Below are the code and all the weights of a small trained network. Each question names an input and a class and asks about switching units off, where a switched-off unit gives its printed mean instead of its output.

import numpy as np


def w(rows, s, z=0):
    codes = np.array(rows[::2]) - 128.0
    scale = np.full(codes.shape[1], s)
    scale[-1] = z or s
    return codes * scale


def f(y):
    return y / 2 * (1 + np.tanh(0.7978845608 * (y + 0.044715 * y**3)))


def log_softmax(a):
    a = a - a.max(-1, keepdims=True)
    return a - np.log(np.exp(a).sum(-1, keepdims=True))


def net(x, mask):
    res = np.array(x, float).reshape(1, 6) / 4 @ E
    y = f(res @ A[0][:, :-1].T + A[0][:, -1])
    res = res + np.where(mask, y, B[0][:, -1]) @ B[0][:, :-1]
    return log_softmax(res[-1] @ U[:, :-1].T + U[:, -1])


A, B = {}, {}
E = w([
[84,161,207],'x0',
[164,106,177],'x1',
[107,59,198],'x2',
[110,30,82],'x3',
[89,90,104],'x4',
[12,121,133],'x5',
],0.011)
A[0] = w([
[75,172,83,146],'neuron 0',
[52,98,12,201],'neuron 1',
[39,93,67,254],'neuron 2',
[161,226,196,110],'neuron 3',
[159,2,152,90],'neuron 4',
[161,54,141,57],'neuron 5',
[209,135,45,101],'neuron 6',
],0.0092,0.0064)
B[0] = w([
[161,171,149,170],'neuron 0',
[105,169,70,245],'neuron 1',
[116,207,127,254],'neuron 2',
[169,168,254,202],'neuron 3',
[69,30,74,195],'neuron 4',
[122,15,83,148],'neuron 5',
[164,165,100,194],'neuron 6',
],0.0082,0.0098)
U = w([
[150,134,125,253],'0',
[100,62,167,29],'1',
[104,25,66,83],'2',
[43,148,137,153],'3',
[179,125,211,57],'4',
[255,123,77,114],'5',
[103,165,70,58],'6',
[112,151,126,220],'7',
],0.013,0.011)

Each question gives the input, the list of numbers given to net, and the class t.
The units are the neurons (one row each of A and B). Each row of codes is followed by its name. A weight is (code - 128) times the scale printed after its matrix; where a second scale follows, it is the last column's (A, B and U).
mask holds one flag per neuron, in row order. A switched-off neuron (its flag False) gives its mean, the last column of its row in B, instead of its output. The means were averaged over made-up inputs and are rounded, as every weight is.
A unit's drop is (log p(t) with every unit on - log p(t) with that unit switched off) / (log p(t) with every unit on - log p(t) with every unit switched off).
The circuit of an input: a set's keep is (log p(t) with only the set's units on - log p(t) with every unit switched off) / (log p(t) with every unit on - log p(t) with every unit switched off). Starting from all 7 units, units are removed one at a time, each time the one whose removal leaves the highest keep (on an exact tie, the one counted first), for as long as the keep stays at least 0.8.
units of the circuit, in order: the units of the circuit, biggest drop first
unit that matters most: the unit with the biggest drop
k most important neurons: the k neurons with the biggest drops, biggest first
drop of u: that unit's drop, to one decimal
input [-1,2,2,3,4,1], class 2: 2 most important neurons => (neuron 4; neuron 3)
input [-2,-2,-1,0,3,7], class 6: units of the circuit, in order => (neuron 1; neuron 3)
input [1,2,-2,-6,0,-1], class 4: units of the circuit, in order => (neuron 3; neuron 1)
input [-4,-7,5,7,-7,-3], class 2: unit that matters most => neuron 4
input [-7,6,4,3,-5,-6], class 2: 2 most important neurons => (neuron 4; neuron 5)
input [-7,-1,0,7,-7,8], class 6: units of the circuit, in order => (neuron 2; neuron 1)
input [-2,3,0,4,2,-6], class 2: units of the circuit, in order => (neuron 4; neuron 5)
input [2,1,-2,4,8,-4], class 2: units of the circuit, in order => (neuron 3; neuron 4)
input [0,-1,0,8,-3,6], class 6: 3 most important neurons => (neuron 2; neuron 1; neuron 3)
input [3,5,-2,0,-6,1], class 4: 3 most important neurons => (neuron 3; neuron 1; neuron 4)
input [0,-1,1,4,-1,-1], class 2: 2 most important neurons => (neuron 3; neuron 0)
input [7,-4,5,-6,1,-2], class 4: drop of neuron 3 => 0.3
input [8,-6,-1,-5,3,-8], class 4: drop of neuron 3 => 0.4
input [7,8,8,3,-3,-5], class 1: units of the circuit, in order => (neuron 4)
input [-6,0,8,-1,3,-8], class 2: drop of neuron 4 => 0.2
